Below are the code and all the weights of a small trained network. Each question names an input and a target symbol and asks about switching units off, where a switched-off unit gives its printed mean instead of its output.

import numpy as np


def w(rows, s, z=0):
    codes = np.array(rows[::2]) - 128.0
    scale = np.full(codes.shape[1], s)
    scale[-1] = z or s
    return codes * scale


def norm(h):
    return h / np.sqrt((h * h).mean(-1, keepdims=True) + 1e-5)


def f(y):
    return np.maximum(y, 0)


def softmax(a):
    e = np.exp(a - a.max(-1, keepdims=True))
    return e / e.sum(-1, keepdims=True)


def log_softmax(a):
    a = a - a.max(-1, keepdims=True)
    return a - np.log(np.exp(a).sum(-1, keepdims=True))


def net(x, mask):
    ids = ['ΓΘΛΠΣΦΨΩαβδεζηξτ'.index(c) for c in x.split()]
    T = len(ids)
    res = E[ids] + P[:T]
    u = 0
    for l in range(3):
        r = norm(res)
        for j in range(3):
            rows = slice(2 * j, 2 * j + 2)
            q, k, v = (r @ M[l][rows].T for M in (Q, K, V))
            z = softmax(np.where(np.tri(T) > 0, q @ k.T / 2**0.5, -1e9)) @ v
            o = O[l][rows]
            res = res + np.where(mask[u + j], z, o[:, -1]) @ o[:, :-1]
        u += 3
        y = f(norm(res) @ A[l][:, :-1].T + A[l][:, -1])
        res = res + np.where(mask[u : u + 4], y, B[l][:, -1]) @ B[l][:, :-1]
        u += 4
    return log_softmax(norm(res)[-1] @ U[:, :-1].T + U[:, -1])


Q, K, V, O, A, B = {}, {}, {}, {}, {}, {}
E = w([
[117,122,105],'Γ',
[133,127,79],'Θ',
[133,141,62],'Λ',
[135,129,75],'Π',
[116,123,106],'Σ',
[133,128,76],'Φ',
[117,122,102],'Ψ',
[128,108,87],'Ω',
[132,133,71],'α',
[124,156,46],'β',
[136,134,73],'δ',
[127,152,49],'ε',
[117,122,104],'ζ',
[254,217,215],'η',
[76,167,161],'ξ',
[104,190,151],'τ',
],0.014)
P = w([
[113,130,104],'0',
[85,153,69],'1',
[100,133,82],'2',
[114,122,89],'3',
[116,115,109],'4',
[146,119,110],'5',
[77,85,149],'6',
[239,251,59],'7',
],0.011)
Q[0] = w([
[255,8,54],'0.h1',
[11,30,104],'0.h1',
[214,213,105],'0.h2',
[221,147,101],'0.h2',
[122,115,174],'0.h3',
[180,122,208],'0.h3',
],0.009)
K[0] = w([
[46,112,97],'0.h1',
[109,254,79],'0.h1',
[238,181,114],'0.h2',
[190,150,101],'0.h2',
[134,121,102],'0.h3',
[55,139,67],'0.h3',
],0.0097)
V[0] = w([
[16,22,138],'0.h1',
[210,143,160],'0.h1',
[1,77,92],'0.h2',
[23,149,202],'0.h2',
[215,85,10],'0.h3',
[142,54,31],'0.h3',
],0.0076)
O[0] = w([
[51,222,30,141],'0.h1',
[175,65,103,2],'0.h1',
[90,46,183,248],'0.h2',
[178,33,158,108],'0.h2',
[16,188,72,209],'0.h3',
[3,116,47,213],'0.h3',
],0.0061,0.0042)
A[0] = w([
[145,131,66,239],'0.n1',
[134,161,69,199],'0.n2',
[162,127,144,254],'0.n3',
[59,1,116,211],'0.n4',
],0.01,0.0026)
B[0] = w([
[178,181,209,205],'0.n1',
[201,115,211,216],'0.n2',
[253,52,120,151],'0.n3',
[174,136,231,254],'0.n4',
],0.0052,0.0068)
Q[1] = w([
[13,199,112],'1.h1',
[4,1,104],'1.h1',
[209,128,200],'1.h2',
[70,141,48],'1.h2',
[131,7,191],'1.h3',
[116,197,192],'1.h3',
],0.0093)
K[1] = w([
[147,70,26],'1.h1',
[210,6,148],'1.h1',
[144,180,27],'1.h2',
[110,70,239],'1.h2',
[89,176,139],'1.h3',
[185,139,193],'1.h3',
],0.011)
V[1] = w([
[198,45,165],'1.h1',
[96,157,211],'1.h1',
[120,90,41],'1.h2',
[54,3,97],'1.h2',
[197,244,94],'1.h3',
[114,166,29],'1.h3',
],0.0048)
O[1] = w([
[18,57,84,6],'1.h1',
[188,167,73,196],'1.h1',
[118,58,73,71],'1.h2',
[85,121,88,82],'1.h2',
[95,154,217,136],'1.h3',
[216,17,253,106],'1.h3',
],0.0053,0.0026)
A[1] = w([
[109,65,220,191],'1.n1',
[106,107,118,5],'1.n2',
[103,2,77,124],'1.n3',
[75,141,162,143],'1.n4',
],0.0075,0.0029)
B[1] = w([
[155,246,137,252],'1.n1',
[73,103,152,128],'1.n2',
[150,255,218,144],'1.n3',
[207,145,159,233],'1.n4',
],0.0058,0.0034)
Q[2] = w([
[58,81,237],'2.h1',
[171,96,5],'2.h1',
[176,83,159],'2.h2',
[34,119,94],'2.h2',
[11,21,176],'2.h3',
[119,47,52],'2.h3',
],0.011)
K[2] = w([
[188,192,7],'2.h1',
[70,72,133],'2.h1',
[103,64,143],'2.h2',
[135,148,60],'2.h2',
[154,143,11],'2.h3',
[179,179,131],'2.h3',
],0.014)
V[2] = w([
[141,111,188],'2.h1',
[249,168,30],'2.h1',
[135,164,56],'2.h2',
[98,110,191],'2.h2',
[89,66,230],'2.h3',
[143,144,84],'2.h3',
],0.014)
O[2] = w([
[81,52,98,230],'2.h1',
[159,253,69,62],'2.h1',
[169,206,91,167],'2.h2',
[74,7,112,233],'2.h2',
[90,86,254,199],'2.h3',
[151,118,53,8],'2.h3',
],0.0082,0.0015)
A[2] = w([
[4,180,104,240],'2.n1',
[220,114,164,221],'2.n2',
[170,162,67,6],'2.n3',
[160,114,177,242],'2.n4',
],0.012,0.0021)
B[2] = w([
[13,138,116,254],'2.n1',
[195,1,133,190],'2.n2',
[155,107,197,166],'2.n3',
[185,151,78,202],'2.n4',
],0.0094,0.0072)
U = w([
[66,75,143,151],'Γ',
[108,146,107,135],'Θ',
[150,173,112,92],'Λ',
[122,150,109,106],'Π',
[64,73,140,165],'Σ',
[120,150,109,94],'Φ',
[76,83,138,116],'Ψ',
[90,99,97,175],'Ω',
[127,154,114,111],'α',
[179,204,117,69],'β',
[132,158,111,95],'δ',
[172,197,118,79],'ε',
[63,91,153,173],'ζ',
[241,177,128,39],'η',
[128,14,252,74],'ξ',
[231,71,163,253],'τ',
],0.014,0.0044)

Each question gives the input, a string of symbols that net reads in full, and the target symbol t.
The units are the heads (2 rows each of Q, K, V and O) and the neurons (one row each of A and B). Each row of codes is followed by its name. A weight is (code - 128) times the scale printed after its matrix; where a second scale follows, it is the last column's (O, A, B and U).
mask holds one flag per unit, layer by layer, with each layer's heads first. A switched-off unit (its flag False) gives its mean, the last column of its rows in O or B, instead of its output. The means were averaged over made-up inputs and are rounded, as every weight is.
A unit's drop is (log p(t) with every unit on - log p(t) with that unit switched off) / (log p(t) with every unit on - log p(t) with every unit switched off).
The circuit of an input: a set's keep is (log p(t) with only the set's units on - log p(t) with every unit switched off) / (log p(t) with every unit on - log p(t) with every unit switched off). Starting from the 12 units with the biggest drops (on a tie, the unit counted first), units are removed one at a time, each time the one whose removal leaves the highest keep (on an exact tie, the one counted first), for as long as the keep stays at least 0.8.
units of the circuit, in order: the units of the circuit, biggest drop first
top k neurons: the k neurons with the biggest drops, biggest first
k most important neurons of layer l: the k neurons of layer l with the biggest drops, biggest first
heads that matter: for each layer, one digit per head in row order, 1 if its drop is at least 0.15 and else 0, layers parted by /
input Π Λ ξ τ τ Γ, target τ: units of the circuit, in order : 2.n1
input τ ξ η, target τ: units of the circuit, in order : 0.h1; 2.n2
input Φ Ψ η Γ, target η: heads that matter : 001 / 000 / 000
input Σ β ζ Σ τ τ Φ, target τ: top 2 neurons : 2.n1; 2.n4
input δ ζ τ ξ, target τ: heads that matter : 011 / 100 / 000
input β β Θ Γ Ψ Γ ξ Γ, target ξ: heads that matter : 000 / 000 / 101
input ε ξ ζ, target ξ: units of the circuit, in order : 0.h2; 0.n4
input Π Σ ε Σ ξ Θ ξ Θ, target ξ: heads that matter : 000 / 000 / 101
input Ω τ ε ξ τ, target ξ: top 2 neurons : 0.n1; 0.n4
input Ψ β ξ Σ, target ξ: top 2 neurons : 0.n3; 2.n1
input τ Θ α ξ α, target ξ: top 4 neurons : 0.n1; 0.n4; 2.n1; 0.n2
input ε τ τ β ε τ δ, target τ: heads that matter : 001 / 000 / 000
input Σ ε Γ τ η τ ξ Θ, target τ: heads that matter : 011 / 000 / 000
input ξ ξ Λ, target ξ: top neuron : 1.n4
input τ ξ τ ξ β, target ξ: units of the circuit, in order : 0.h2; 2.h3
input Π Λ τ Ψ τ τ Ω, target τ: 2 most important neurons of layer 2 : 2.n1; 2.n4
input Ω Γ β τ δ, target τ: heads that matter : 000 / 001 / 000
input α δ Π τ ζ τ ξ ξ, target ξ: units of the circuit, in order : 2.h3; 2.h1; 0.h2
input τ Σ τ Ψ, target τ: heads that matter : 001 / 001 / 000
input ε Ω Σ Σ δ Γ τ Λ, target τ: heads that matter : 000 / 001 / 100
